Below are the code and all the weights of a small trained network. Each question names an input and a target symbol and asks about switching units off, where a switched-off unit gives its printed mean instead of its output.

import numpy as np


def w(rows, s, z=0):
    codes = np.array(rows[::2]) - 128.0
    scale = np.full(codes.shape[1], s)
    scale[-1] = z or s
    return codes * scale


def norm(h):
    return h / np.sqrt((h * h).mean(-1, keepdims=True) + 1e-5)


def softmax(a):
    e = np.exp(a - a.max(-1, keepdims=True))
    return e / e.sum(-1, keepdims=True)


def log_softmax(a):
    a = a - a.max(-1, keepdims=True)
    return a - np.log(np.exp(a).sum(-1, keepdims=True))


def net(x, mask):
    ids = ['Ξβεζμτφ'.index(c) for c in x.split()]
    T = len(ids)
    res = E[ids] + P[:T]
    u = 0
    for l in range(3):
        r = norm(res)
        for j in range(3):
            rows = slice(2 * j, 2 * j + 2)
            q, k, v = (r @ M[l][rows].T for M in (Q, K, V))
            z = softmax(np.where(np.tri(T) > 0, q @ k.T / 2**0.5, -1e9)) @ v
            o = O[l][rows]
            res = res + np.where(mask[u + j], z, o[:, -1]) @ o[:, :-1]
        u += 3
    return log_softmax(norm(res)[-1] @ U[:, :-1].T + U[:, -1])


Q, K, V, O = {}, {}, {}, {}
E = w([
[208,200,170],'Ξ',
[4,178,171],'β',
[135,27,46],'ε',
[156,18,158],'ζ',
[115,219,216],'μ',
[19,151,84],'τ',
[99,84,74],'φ',
],0.016)
P = w([
[107,110,122],'0',
[123,184,62],'1',
[162,124,180],'2',
[147,165,65],'3',
[213,61,189],'4',
[138,167,62],'5',
[207,101,235],'6',
[149,160,60],'7',
[194,111,254],'8',
[130,165,61],'9',
],0.0087)
Q[0] = w([
[172,194,152],'L0H0',
[97,137,56],'L0H0',
[73,252,100],'L0H1',
[93,141,121],'L0H1',
[87,195,119],'L0H2',
[122,195,76],'L0H2',
],0.015)
K[0] = w([
[119,126,75],'L0H0',
[83,137,128],'L0H0',
[114,186,150],'L0H1',
[127,147,65],'L0H1',
[5,184,132],'L0H2',
[96,194,87],'L0H2',
],0.016)
V[0] = w([
[119,135,84],'L0H0',
[71,113,177],'L0H0',
[156,81,68],'L0H1',
[150,164,252],'L0H1',
[119,77,182],'L0H2',
[184,128,168],'L0H2',
],0.011)
O[0] = w([
[99,241,164,118],'L0H0',
[82,205,19,151],'L0H0',
[132,128,167,33],'L0H1',
[80,127,90,254],'L0H1',
[255,81,193,124],'L0H2',
[50,101,154,106],'L0H2',
],0.0057,0.0065)
Q[1] = w([
[111,210,145],'L1H0',
[84,93,246],'L1H0',
[36,67,17],'L1H1',
[136,71,131],'L1H1',
[187,147,49],'L1H2',
[26,177,113],'L1H2',
],0.011)
K[1] = w([
[19,108,131],'L1H0',
[146,139,179],'L1H0',
[11,186,107],'L1H1',
[124,57,143],'L1H1',
[224,38,87],'L1H2',
[16,114,126],'L1H2',
],0.011)
V[1] = w([
[70,165,133],'L1H0',
[132,120,1],'L1H0',
[174,93,151],'L1H1',
[78,168,3],'L1H1',
[113,80,79],'L1H2',
[40,177,200],'L1H2',
],0.0096)
O[1] = w([
[125,89,80,245],'L1H0',
[45,145,104,124],'L1H0',
[108,208,111,82],'L1H1',
[156,108,64,156],'L1H1',
[138,73,110,81],'L1H2',
[149,90,254,253],'L1H2',
],0.0082,0.0045)
Q[2] = w([
[255,182,157],'L2H0',
[238,111,102],'L2H0',
[93,72,189],'L2H1',
[169,128,48],'L2H1',
[200,163,172],'L2H2',
[93,175,125],'L2H2',
],0.012)
K[2] = w([
[130,161,136],'L2H0',
[124,141,170],'L2H0',
[155,160,77],'L2H1',
[128,35,99],'L2H1',
[145,158,153],'L2H2',
[9,191,83],'L2H2',
],0.011)
V[2] = w([
[56,190,140],'L2H0',
[83,69,110],'L2H0',
[95,248,124],'L2H1',
[93,27,182],'L2H1',
[81,151,49],'L2H2',
[83,192,115],'L2H2',
],0.011)
O[2] = w([
[164,175,124,239],'L2H0',
[249,66,155,116],'L2H0',
[113,104,185,252],'L2H1',
[65,99,92,132],'L2H1',
[121,77,152,106],'L2H2',
[84,146,213,191],'L2H2',
],0.011,0.0032)
U = w([
[160,199,152,202],'Ξ',
[51,48,160,3],'β',
[248,128,90,194],'ε',
[144,115,66,101],'ζ',
[40,131,80,79],'μ',
[177,71,106,227],'τ',
[135,252,34,61],'φ',
],0.011,0.0047)

Each question gives the input, a string of symbols that net reads in full, and the target symbol t.
The units are the heads (2 rows each of Q, K, V and O). Each row of codes is followed by its name. A weight is (code - 128) times the scale printed after its matrix; where a second scale follows, it is the last column's (O and U).
mask holds one flag per head, layer by layer. A switched-off head (its flag False) gives its mean, the last column of its rows in O, instead of its output. The means were averaged over made-up inputs and are rounded, as every weight is.
A unit's drop is (log p(t) with every unit on - log p(t) with that unit switched off) / (log p(t) with every unit on - log p(t) with every unit switched off).
The circuit of an input: a set's keep is (log p(t) with only the set's units on - log p(t) with every unit switched off) / (log p(t) with every unit on - log p(t) with every unit switched off). Starting from all 9 units, units are removed one at a time, each time the one whose removal leaves the highest keep (on an exact tie, the one counted first), for as long as the keep stays at least 0.8.
circuit, biggest first: the units of the circuit, biggest drop first
most important unit: the unit with the biggest drop
heads that matter: for each layer, one digit per head in row order, 1 if its drop is at least 0.15 and else 0, layers parted by /
drop when u is switched off: that unit's drop, to one decimal
input μ ζ μ β μ φ ε β, target β: heads that matter => 000 / 001 / 101
input μ Ξ μ β Ξ ε Ξ Ξ, target φ: heads that matter => 010 / 001 / 000
input μ β μ φ μ Ξ φ, target Ξ: circuit, biggest first => [L0H1; L0H2; L1H1]
input μ Ξ μ τ β Ξ φ φ τ, target ε: most important unit => L2H1
input ε μ β ζ μ μ Ξ ζ τ ζ, target ε: circuit, biggest first => [L2H2; L0H1]
input μ β β ζ Ξ ε τ, target τ: heads that matter => 000 / 010 / 100
input φ β ζ μ μ Ξ Ξ ζ ε, target ε: heads that matter => 011 / 111 / 001
input τ μ μ β, target β: circuit, biggest first => [L1H1; L2H0]
input Ξ μ τ μ μ ε μ Ξ ε, target ε: heads that matter => 010 / 001 / 001
input β μ φ, target φ: heads that matter => 011 / 001 / 000
input ζ μ μ φ β μ φ, target φ: drop when L0H0 is switched off => 0.4
input τ τ β ε τ, target τ: drop when L1H2 is switched off => 0.0
input φ τ μ Ξ, target φ: drop when L0H1 is switched off => 0.1
input Ξ β μ Ξ ζ β ζ ζ, target ε: drop when L0H1 is switched off => 0.4
input μ Ξ Ξ μ Ξ μ Ξ ζ, target Ξ: most important unit => L0H1
